Below are the code and all the weights of a small trained network. Each question names an input and a class and asks about switching units off, where a switched-off unit gives its printed mean instead of its output.

import numpy as np


def w(rows, s, z=0):
    codes = np.array(rows[::2]) - 128.0
    scale = np.full(codes.shape[1], s)
    scale[-1] = z or s
    return codes * scale


def norm(h):
    return h / np.sqrt((h * h).mean(-1, keepdims=True) + 1e-5)


def f(y):
    return np.maximum(y, 0)


def log_softmax(a):
    a = a - a.max(-1, keepdims=True)
    return a - np.log(np.exp(a).sum(-1, keepdims=True))


def net(x, mask):
    res = np.array(x, float).reshape(1, 7) / 4 @ E
    u = 0
    for l in range(3):
        y = f(norm(res) @ A[l][:, :-1].T + A[l][:, -1])
        res = res + np.where(mask[u : u + 4], y, B[l][:, -1]) @ B[l][:, :-1]
        u += 4
    return log_softmax(norm(res)[-1] @ U[:, :-1].T + U[:, -1])


A, B = {}, {}
E = w([
[183,164,80,125,183,106,140,164,202,171,168],'x0',
[135,112,192,82,175,166,156,208,149,117,59],'x1',
[116,3,177,144,124,109,187,128,159,76,113],'x2',
[169,156,96,121,127,153,134,130,56,44,80],'x3',
[190,117,189,147,229,143,126,113,116,127,138],'x4',
[132,178,120,174,141,51,184,82,87,177,140],'x5',
[103,77,178,173,58,131,168,197,80,145,174],'x6',
],0.0067)
A[0] = w([
[137,126,123,123,191,171,177,110,175,211,184,40],'L0N0',
[68,150,128,176,172,128,104,72,91,231,253,77],'L0N1',
[171,127,139,38,117,90,246,166,184,141,88,64],'L0N2',
[84,231,22,135,73,182,63,98,7,99,113,1],'L0N3',
],0.0048,0.0037)
B[0] = w([
[68,126,77,91,158,186,146,124,2,225,191,180],'L0N0',
[149,192,75,96,160,143,78,148,140,59,162,254],'L0N1',
[89,121,85,169,118,153,56,222,135,110,130,196],'L0N2',
[136,198,178,41,103,25,53,125,78,118,79,254],'L0N3',
],0.0088,0.0032)
A[1] = w([
[154,155,162,160,153,107,114,70,129,214,234,143],'L1N0',
[117,158,96,109,30,133,148,49,95,131,86,136],'L1N1',
[90,52,168,171,71,112,252,139,113,137,156,6],'L1N2',
[162,114,86,186,141,50,166,2,61,100,167,142],'L1N3',
],0.0072,0.0022)
B[1] = w([
[74,82,64,84,116,140,51,52,154,144,181,245],'L1N0',
[70,108,61,103,161,114,105,85,147,179,144,223],'L1N1',
[204,144,206,248,153,102,97,119,88,125,90,238],'L1N2',
[79,98,87,171,153,142,166,193,139,103,162,253],'L1N3',
],0.011,0.0047)
A[2] = w([
[198,216,132,98,165,166,204,205,108,160,81,3],'L2N0',
[34,44,130,105,3,116,130,105,188,187,165,122],'L2N1',
[137,152,57,172,172,43,162,33,133,78,71,137],'L2N2',
[44,35,173,91,204,183,123,61,141,144,88,144],'L2N3',
],0.0057,0.0047)
B[2] = w([
[231,107,126,106,151,172,143,113,219,58,105,165],'L2N0',
[111,109,153,147,226,172,217,186,185,89,181,254],'L2N1',
[137,81,175,166,113,138,129,183,93,254,185,242],'L2N2',
[212,213,118,121,74,153,174,81,122,113,70,238],'L2N3',
],0.0098,0.0038)
U = w([
[144,85,233,247,134,119,167,177,107,128,99,91],'0',
[58,99,59,119,142,134,118,158,195,171,221,253],'1',
[192,120,179,77,128,193,161,122,225,66,41,12],'2',
[124,180,117,32,100,72,51,68,83,158,82,136],'3',
],0.012,0.0026)

Each question gives the input, the list of numbers given to net, and the class t.
The units are the neurons (one row each of A and B). Each row of codes is followed by its name. A weight is (code - 128) times the scale printed after its matrix; where a second scale follows, it is the last column's (A, B and U).
mask holds one flag per neuron, layer by layer. A switched-off neuron (its flag False) gives its mean, the last column of its row in B, instead of its output. The means were averaged over made-up inputs and are rounded, as every weight is.
A unit's drop is (log p(t) with every unit on - log p(t) with that unit switched off) / (log p(t) with every unit on - log p(t) with every unit switched off).
The circuit of an input: a set's keep is (log p(t) with only the set's units on - log p(t) with every unit switched off) / (log p(t) with every unit on - log p(t) with every unit switched off). Starting from all 12 units, units are removed one at a time, each time the one whose removal leaves the highest keep (on an exact tie, the one counted first), for as long as the keep stays at least 0.8.
circuit, biggest first: the units of the circuit, biggest drop first
k most important neurons: the k neurons with the biggest drops, biggest first
top k neurons in layer l: the k neurons of layer l with the biggest drops, biggest first
drop of u: that unit's drop, to one decimal
input [-4,6,-4,-7,8,4,6], class 1: circuit, biggest first -> L1N0
input [-5,-1,-1,0,8,-1,1], class 2: 2 most important neurons -> L2N3, L1N2
input [3,1,3,8,-7,-7,-4], class 3: 3 most important neurons -> L2N1, L1N3, L1N0
input [5,-6,-4,3,-6,-4,5], class 3: 2 most important neurons -> L0N3, L1N3
input [-4,5,-6,0,8,0,6], class 2: 2 most important neurons -> L1N2, L2N2
input [1,7,5,-7,-7,0,-6], class 2: 2 most important neurons -> L2N3, L1N3
input [-7,1,4,-6,5,7,-7], class 1: 2 most important neurons -> L1N0, L1N3
input [-5,-6,1,0,8,-8,2], class 2: 2 most important neurons -> L1N2, L2N3
input [-1,7,-3,1,7,1,2], class 2: 2 most important neurons -> L2N0, L1N2
input [-5,-8,-7,-2,3,-7,6], class 3: 2 most important neurons -> L0N3, L0N1
input [0,1,-3,-5,-3,-8,7], class 0: top 3 neurons in layer 1 -> L1N0, L1N2, L1N1
input [1,1,3,-4,-5,-6,-2], class 2: top 2 neurons in layer 2 -> L2N3, L2N2
input [-6,8,-3,1,7,8,-2], class 2: top 2 neurons in layer 2 -> L2N0, L2N3
input [8,2,-1,6,7,2,7], class 1: top neuron in layer 0 -> L0N0
input [4,-8,-6,1,3,-4,2], class 3: top 2 neurons in layer 0 -> L0N3, L0N1
input [3,-6,-1,8,3,-6,2], class 3: drop of L0N3 -> 1.2
input [5,2,-4,6,-4,-2,-2], class 3: drop of L0N3 -> 0.3
input [-6,7,-7,-5,-1,-4,-2], class 2: drop of L0N3 -> 0.4
input [0,-6,5,-5,-1,-2,7], class 0: drop of L1N2 -> 0.9
input [1,-1,6,-7,-3,1,0], class 0: circuit, biggest first -> L1N2
